Each row was made from one walk, in order. Every step used is in the known rows, and no mark comes twice. Write each row's walk.
Each row is shifted at random along 8 fixed directions that mean nothing.
Known rows:
lolug > tokilig > bidi > peku > sozov > mesida: [ -81 -387 -222  262   65   59 -128  352 -464  113  168   25 -149 -226
   27  262 -177  215  472  -18  381   91   55 -219  142   17 -108  398
 -208  310  -10 -142  261 -138 -177  164  -41  176 -124  553  131  -41
  332 -231 -105  164]
bidi > tokilig > durilak > mesida: [-110 -253 -358  127 -240   64 -358 -369 -263 -322  525 -234 -143 -231
  303  338 -617   93  662  189  425  245 -151   22 -342 -489 -237  542
 -215  144 -337  163  171 -197  -10  401  198 -319 -286  582  198 -156
  -32 -620 -193  -30]
lolug > tokilig > durilak > gigap > peku > bidi > bifulom: [  92 -140 -119  134   40 -170 -327 -429 -214 -300   54   19   45   85
 -140 -281 -113 -109 -326 -169 -203  172  220   94  118  199  -55 -171
  349  175 -107 -189   42 -154  220   84 -316 -140 -293 -289  -11   32
 -178  214  215    6]
mesida > sozov > peku > bidi: [-230  -60 -220  -76  197  265  -54  356 -384  -54  -78   12  -85 -292
  -89  304   82  -37  -73  -81  -45  494  193 -202 -210  211 -218  147
  -74  247  298 -443  272  -97   34   15  -57   48   53  274 -314  171
   72 -119   33  -13]
tokilig > bidi > gigap > mesida: [ 541 -681  386  418 -333 -365  212   94 -101   59 -326  141  -45  177
   12 -559 -350  240  232  380  241 -131  -96  197  524 -118  391  144
  232   50 -324   76  315  209 -455  798 -319  434 -215 -238  498 -489
  400 -445 -261  265]
mesida > durilak > lolug > tokilig > bidi > peku: [ 138   21 -311  272  224  117  338  -16   74 -173  -32  -45  243 -171
  103  -96  544  271  101 -138  -69  337  443 -349  636 -157 -434  -83
   72   73  213  186  315 -115 -359  -24  -82  239  189  103  -27 -194
  365 -262  315 -207]
mesida > sozov > gigap > peku > bidi > lolug > tokilig > durilak: [ -73  208  -31 -293  266   94  211 -180 -170   89  240 -471 -257   80
 -173  143 -165   -3 -403  171 -173   81  -94  -81  387   58 -106  103
  -93  -65   -6  -65  326  -84 -272 -145  122  147   81  153   -2   -7
 -142 -431  178 -121]
bidi > lolug > tokilig > durilak > mesida > bifulom: [-113  107 -330    5    9  136   51 -304   -7 -101   75 -190   37 -124
  -88  208  -52  125  -23   10   16  397  222 -189  189 -240 -310   67
   19   51 -106 -149  152 -119  -60   31 -115  -65   49   74  -21   42
   47 -341   41 -163]
tokilig > durilak > gigap > mesida: [ 220 -102   13  162  -45  -56   57  236   50  -18 -308  154   90 -186
   72 -131   74  -46  152   41  161  -42  122  -20    5  -93  -28  -82
   19   57 -142 -241  157  -41   25  385    8   80 -193  -12   70 -158
   88  -47  -24    6]
lolug > tokilig > durilak > gigap > bifulom > mesida > sozov > peku > bidi: [ 306  508  574 -378  112  -48  211   23  304  123 -144 -277 -185   77
  -71 -232  -54  -77 -263   39 -152 -594 -345  417  405  114   91 -130
   52  103  -45  494   44   43 -266   60  255  127   93   70   -1 -166
  -89  -74  312 -161]
tokilig > bidi > lolug > durilak > mesida > sozov: [-250 -229 -374   83  -90  -29  -51  -28 -198  -65  150   58  107 -167
   82  452 -110  126  397  -10  151  145  110 -170 -141 -174 -103  249
 -125   68 -233 -307 -104   47  157    8   28 -191  162  283   26  -55
   -9 -303 -335  -20]
bifulom > sozov > mesida > durilak > tokilig: [ 107  338  415 -135 -306 -120 -186    9  213   50 -453  151  -19   67
 -176 -227 -485 -118 -309  -13 -114  -97 -139  385 -271  211  319   11
   78  216  167  -58 -158  305   77   37 -135  103   -8 -391  -23   92
  -83  337  -32  -39]
lolug > tokilig > durilak > mesida > bifulom > sozov > peku > bidi: [ -52 -345  282  250  -80  193  110  764  -70  142 -555  423   14   96
  -38  -84   49  118 -159  -38  275  -78  105   61    5   91  110   79
  -94  164   10 -501  152   57   12  255 -176  338  -98  -60  106   10
  455  181 -262   27]
bifulom > tokilig > bidi > lolug > durilak > gigap > mesida > sozov > peku: [-239  330 -238 -122  -53  246  168  179  238  143  266  -19  -57 -127
  191  513  122 -226  447  -70  304 -253 -209 -231 -372 -283  -25  161
 -628 -314  -80  135 -301  -23  188 -470  652 -163  252  386   81   98
 -164   47 -154 -125]
mesida > sozov > peku > bidi > lolug > tokilig > durilak > gigap > bifulom: [-203  -27 -361   29  245    4  -15 -384 -396 -166  403 -200  -67  -99
  -86  306   83  -61  -87  109 -234  486   83 -206 -139  -38 -147    7
   11  -49 -149 -220  247 -162  125 -156  -39 -220  119  103 -140   37
 -136 -191    8   42]
bifulom > tokilig > bidi > lolug > durilak: [ 247 -409   40  340 -327 -201  -82  115  -33  -44  -42  267   43  155
 -107 -132   46  162  138  -58  155  100  403  -52  197   36  -38  110
  366   22   98 -101   80  336 -323  113 -368  248  143 -117  -22  -73
  403  -80  -76  120]
mesida > bifulom > lolug > durilak > gigap > tokilig > bidi: [  61  -16   61  151 -394 -131  192  135   56  141  -58  231  -71   29
   30  173  -94 -172  105  409  372   77   23   23 -278 -502  157   55
  -82 -211 -304 -398  -15  133 -295  272   23 -188   54  216    9 -289
  106 -443 -409  117]
gigap > tokilig > durilak > mesida > sozov > peku > bidi > bifulom > lolug: [-113  264   -3  -96    3 -108 -305 -126 -114 -150  252 -168 -423  -41
  120   75 -404 -115  195   82  180 -218 -456   69 -368   91   -1  236
  -54  226 -143   75  -99  -20   81  112  367 -353 -132  323  -18   40
 -375 -163 -119   58]
lolug > durilak > tokilig > bidi > bifulom: [  -7 -257 -263  213  -97 -110 -296  -75 -185 -162   51   87   43  -96
   38   78 -216   93  149  -71  191   84  230   -1   45  -76 -143  275
  141  240  -84 -157    6  -66    5  215 -196 -123 -217  131   35  -47
  131 -145  -99  -32]
peku > sozov > gigap > mesida > durilak: [  40  -29  107 -133  -61  138  245  219  119  290   51  -58  -86  -84
  108   85  -68  -85   98  255   87   30 -171   50 -158 -198  246   46
 -369 -340   21  166    0  -36 -117   26  183  102  105  145  135  -92
  101 -160  -71  -76]
sozov > mesida > bifulom > lolug > durilak > gigap > peku > tokilig > bidi: [-318  359   96 -396  143   21 -144  226   92  106  -22   31   16   36
  -88  241  137 -228 -254 -103    1 -401  -90  -13 -287  107 -117 -141
  -47  -47   83 -288 -351  -97  263 -271  247 -346 -187  188 -323  222
 -459  218  -27  -23]
sozov > gigap > tokilig > lolug > durilak > mesida > bifulom: [ 405   66  105  466 -181 -536  289  502  278  371 -670  497  143 -151
   42 -439  488   34  356  100  137 -187  267 -129  126 -118  422 -347
  183 -169  -12 -135 -286  426 -108  166 -292  100  167 -434   89 -136
  517  241 -213  151]
tokilig > bidi > bifulom > lolug: [ 197 -158 -104  232 -289  -24   35   -4  -34  -64  -30  192 -235  -30
 -266   23 -134    6 -297   38  111  662  429 -266  128   99 -216   72
  351   73  176 -362  325   55 -411  103 -288  294  129  -51 -197  -36
  180 -180   53    2]
tokilig > lolug > durilak > mesida > bifulom > sozov > peku > bidi > gigap: [ 204 -491  378  316 -199  -50  161  510   35  149 -360  268 -139   67
  -15 -207   84  211   -2  113  217 -108  110   85  352  -12  152  186
   45    5  -52 -100  252  211 -225  220 -239  501   91 -163  230 -214
  602 -106 -246    2]
mesida > durilak > lolug > tokilig > bidi: [  62  137  -20   99  -38  -23  270  348    5  112 -375  189  181   -7
  -49    8   36  131 -140  110  145   68  246 -153  216 -188 -126  -13
   43  127   55 -440  124   39 -298  267 -109  116    2  184  -43 -181
  189 -350 -124 -122]
gigap > bifulom > lolug > tokilig > bidi > peku > sozov > mesida > durilak: [-291  -15 -327  -26  150   16 -134 -100 -155  -22  285  -21 -125  -26
 -176  292  134  -82   26 -174  -58  175   83 -279 -131  267 -134  -17
   93    8   56 -288  -94   13   64 -363   -9 -132   94  101 -288  231
 -196  117   -3  188]
gigap > tokilig > lolug > durilak > mesida > sozov > peku > bidi > bifulom: [ 164  334  214 -113  171 -154  148 -295  104   -9   46 -377 -230   17
   65 -322 -242   96  -97  102 -169 -340 -342  258  513   -1  119   86
   67  145 -152  478   78  -97 -211  117  174   10  -43  -29  236 -216
  -51 -262  140 -122]
lolug > durilak > mesida > sozov > gigap > bifulom > tokilig > bidi: [-127   31    2 -148 -153 -325 -282  -60 -158   49  222  -79  -91 -183
  104  386 -182 -112  645  116  185 -422 -362  261 -416 -151  139  211
  -26   53 -408  102 -359  255   55   89  233 -510   36  358 -143  -57
 -185 -249 -380  269]
gigap > mesida > sozov > peku > tokilig: [ -43  170  356 -219  -90   65   34  161 -145  224 -312  -41 -233  160
 -102 -207 -635 -158 -112  278   98 -155 -508  382 -248    2  476  184
 -197  181  -39 -231   20   44   16  403   -1   23 -221    2  244   83
  -89 -163 -193  102]
lolug > tokilig > durilak > mesida > sozov > gigap > peku > bidi: [ 165  157   74  116   70 -314   29  324 -198  159 -213   35 -111 -351
   75  -32  124  -10  369   34  101 -221  -17   -2  160   46   82  -70
   14  257 -136  -83    9  128 -170  223   60  -89  106  297  -50 -193
  162 -170   16   46]
mesida > durilak > lolug > tokilig: [ 201   69   16  276 -310 -155  137 -264  -78  -49 -191  120  170  -76
  -97 -220 -161   69  -92  246  -75  597  299   69   82 -400   51  -41
  218  111  -28 -204  246   94 -351  330 -427   71  125 -125   36 -257
  330 -346  -57   -5]
peku > sozov > mesida > bifulom: [  21 -106 -298  257   -9  376  508  485  282  303   54  265  103 -456
  255  289  681   43  345  -57   71  702  456 -503 -196 -225  -42 -187
 -368 -492  366  331  -24 -235 -129 -358  104  185  535  175 -128   16
  564  200  197 -212]
peku > sozov > mesida > durilak > gigap > bifulom > lolug > tokilig > bidi: [ 128 -218  115  143  141  -84  320  -90  -48   54  364  -56  163  -96
  158  108  549  215  215  208 -178   99   53 -105  240 -204 -115 -261
   80 -239 -119  421  267  -86 -393  -13   53    7  344  247  -96 -394
  209 -190   94  126]
mesida > sozov > gigap > peku > bidi > bifulom > tokilig: [-287 -328  134 -311  -74   74 -383 -836 -473 -334  543 -434 -200  352
 -217   53 -736 -155 -461  285 -336  406 -446  418 -319   31  148  216
   79  -37 -217   14  237  -74  135   40 -147 -217 -259 -268   58  110
 -506 -181 -109  274]
lolug > durilak > mesida > bifulom > tokilig: [-225  193  -30 -433 -103  453  -83 -658  267 -275  520 -532  124  -66
  183  310 -163    2   91  -35  -75   81 -163  374  -36 -513 -359  187
 -172 -111 -149  714  -40 -308  -82  -98  284 -318  -19  280  -56  -36
 -159 -356  194 -224]
peku > bidi > gigap > tokilig > durilak > mesida: [  58 -476 -148  319  -49   67 -160  109 -215 -136  158   15   34  -76
  322   80    2   78  408   95  356  -60   20 -167 -124 -150 -130  102
 -109   57 -209  -54  180 -226   32  386   73 -153 -275  341  178 -200
   48 -199  -94   43]
bifulom > sozov > mesida > durilak > gigap > peku > bidi: [   5 -676  293  338 -256 -157  -49 -242 -343 -292  200  172  186 -124
  134 -144  -31   -4   91  278 -220  504   -8  208 -289 -232  229  -44
   79 -131 -261   62  323   -7  -20  202 -130  -41    7 -213   55 -398
   82   -4 -240  324]
bidi > bifulom > tokilig > lolug > durilak > gigap > peku: [ -64 -113 -135   65   21    3 -377 -261 -164 -259  146 -116  -76  -92
   49  -59   -5 -115  214 -104  152 -121  -39   64   65 -140 -273  161
  156  199 -219 -167  215  -13   38  151    2 -131 -297   44    5   41
 -122 -192   -7  148]
sozov > mesida > durilak > lolug > tokilig > bidi: [  50   93  126  -24   56 -145  401 -315  126  -58  -38  -76  445  219
 -186 -159  -19  299 -573  134 -478  303  234  -11  374 -128  -32 -249
  185 -166   71  123   85 -131 -165  -86 -165  184   -3 -391   21 -234
    7   74   51  -78]
bifulom > mesida > durilak > tokilig > bidi: [ -53   83  214 -365 -122  334  362 -456  320 -226  223 -279  297  304
 -105  164 -258   75 -726  175 -305  345   91  152  172 -274 -249 -113
  -36 -252   44  168  249 -254 -250  -77  143   74   29 -120  -29 -237
 -265 -175  185 -300]
durilak > lolug > tokilig > bidi > bifulom: [ 227 -209  -81  558 -238  -71  140  341 -120  140 -373  424   19  -47
   17 -184 -123  155   69  108  404  247  270 -263  211 -219   26  117
   71  204  -42 -384  224  -42 -273  401 -302  278  -79   83  246 -173
  444 -173 -192   18]
bidi > bifulom > lolug > tokilig: [ 313  251  132  -14 -128  126 -236  253  410  131 -131   56 -187  101
  247 -416    9   81  460 -333  448 -723 -232  126  269   99  -14  163
  -11  218  311  768 -319  176 -208   73  115  231  -30  266  174  178
  191   71  281 -120]
sozov > mesida > durilak > gigap > bifulom > lolug > tokilig: [  83  342  235   27  -17  -10   94  239  220  223 -544  183   61 -107
 -166 -192  262 -165 -221    7  -19  -98   26  -47   56   14   66 -270
  103   83  123 -324   65  161  -86   46 -170  187   21 -241 -115   47
   38  220   13   65]

Which walk is each row?
[-189 -185 -303  207 -177  167  312  -92  -48  -36  387   16    8 -393
  121  459  285 -108  423  180  124  583  162 -202 -292 -622  -94  135
 -339 -413 -352  -68  213 -125  -77 -229  298  -85  278  200  -46 -181
  261 -255 -285  138]	tokilig > lolug > durilak > gigap > mesida > bifulom > sozov > peku
[  83 -454  167  224  234 -335 -505   -3 -619 -322    7   95  -44    6
  -59 -300  234   98   80  121 -107   58   40  126 -151  250 -206  -39
  627  423   -8 -362  491  110    3  570 -429 -122 -357  -32 -280    9
   59  -70  -36  460]	sozov > peku > tokilig > durilak > gigap > bifulom > lolug
[  41  294 -160  -61   71  -84   95  -85  240   -9  196  -89 -121 -193
   58   53   82   62   56 -195 -151   50  125  -69  184   53  -69   32
  -13  -73  134  462 -249  -98   30 -352  194  -24  268   60  -49  -15
   59   76  195 -326]	tokilig > lolug > durilak > mesida > sozov > peku > bidi > bifulom
[-128 -393  -32  166   25   88  -17 -312 -462 -156  312 -246 -174 -366
  214  101 -263    9  216  356   12  496 -287   11   -4 -350   12  252
 -198   78 -340  128  488 -317 -102  324   69 -101  -87  232  227 -291
  -12 -491 -139  117]	durilak > mesida > sozov > gigap > peku > bidi > bifulom
[-106  180 -219  -19 -227 -245  -90  260 -118  317   19  167 -322  -56
 -155  392 -121 -260  338  185  343    7  -67 -117 -601  -59  222  132
  -59 -113 -132 -561 -272  416  -60  -43   32 -200  201  248 -239  192
    4 -176 -403  265]	mesida > sozov > gigap > bifulom > lolug > tokilig > durilak
[ -20  360  -24 -188 -129  193 -123  408  336  310  -75  154 -161  -11
   48  189  125 -338  138 -259  227 -356 -188 -204 -499  292  220 -157
 -364 -198  333  186 -571  142  323 -522  316 -125  241   90  -94  419
 -276  614  104  -87]	peku > bidi > bifulom > mesida > sozov > gigap > tokilig
[-112   23  337 -185   70 -309 -177  133 -183   18  -65  -14  -76   78
  234 -178 -631   12  176  270  128 -639 -628  372 -233    0  359  226
 -114  210 -274   18 -205    0   89  452  307 -320 -464  231  212 -204
 -381 -265 -334  129]	gigap > peku > sozov > mesida > durilak > tokilig > bidi
[ -19 -164  188  -35  -45  -56 -335  -92 -249  -88   22    8 -181  345
 -158 -271 -332  116 -118  -53  -44  -93 -235  264   18  302  173  186
  184  288  155  102  -28  213   24   98 -299  135  -58 -113   93  181
   25   78  -51  176]	mesida > sozov > peku > bidi > bifulom > lolug > tokilig
[-409 -615 -428   21  548  -16 -302   70 -518 -163  165  -70  375   21
   22  173  533  232  348 -360 -195 -227   93 -285  101  447 -206 -103
   29  122    2 -296  -87    2  487 -180 -138 -147 -211  -40 -106  260
 -147  292  -65  320]	lolug > tokilig > bidi > gigap > peku > sozov > mesida > durilak
[  21  -91  -37  324 -116 -153   97  -99   13  139 -193  294   16 -236
  -57 -179  153 -178  -58   59 -170  475  232 -119 -132 -101  322 -189
    3 -193  -69 -258  -19   22  227 -180 -317   64  209 -483  119   10
  203  311  -71   42]	bidi > lolug > durilak > gigap > peku > sozov > mesida > bifulom
[ 266  110  178  -46  -44 -765 -224  -83 -388  160 -252 -153 -298   54
 -346 -192 -421   64  118  272  -58 -389 -203  245  284  307  354  210
  402  368 -185 -312    0  657 -255  340 -359  -22   30 -133   -7  -66
    3 -446 -284  343]	mesida > sozov > gigap > tokilig > bidi > lolug > durilak
[ 435   93  718 -162 -259 -170  295  -77  474  202 -144   19  -62  408
 -142 -338 -297   67 -509  364 -242  -38 -131  535   47  -52  415 -209
   67 -378   44  521   -7  139 -221  129 -152  291  147 -498  207 -227
  204  137  126 -196]	peku > sozov > mesida > bifulom > tokilig > durilak > gigap
[ 207  433   38 -259  -62 -111  278 -287  433  207  157 -101  -84  387
  -69 -227  -80 -116  -78  -18 -257 -128 -184   62 -111  180  434 -283
 -127 -461  228  582 -519  118  170 -439  164    7  284 -372  154  199
 -188  375  261 -178]	bidi > gigap > mesida > sozov > peku > tokilig > lolug
[ 228 -396  -31  659 -245  -84  293  259  119  171  -74  372   76  -93
  146  -99  398   87  190  131  286  229  317 -365  154 -289   59  -97
  -41 -257  -47  -50  187  -17 -278   19 -118  305  143 -148  229 -261
  524  217 -163  127]	sozov > gigap > tokilig > bidi > bifulom > lolug > durilak > mesida
[  75  168  120  156   72  159 -274  454   18   64 -348  235 -184 -208
   -9 -154  343 -270  -88 -272  184 -213  132 -154  -28  241 -162   -2
  123  258  284 -243  146   14   57  -75  -87  143  -72   37 -176  233
  102  305  184  -32]	sozov > peku > bidi > lolug > durilak > gigap > bifulom > tokilig
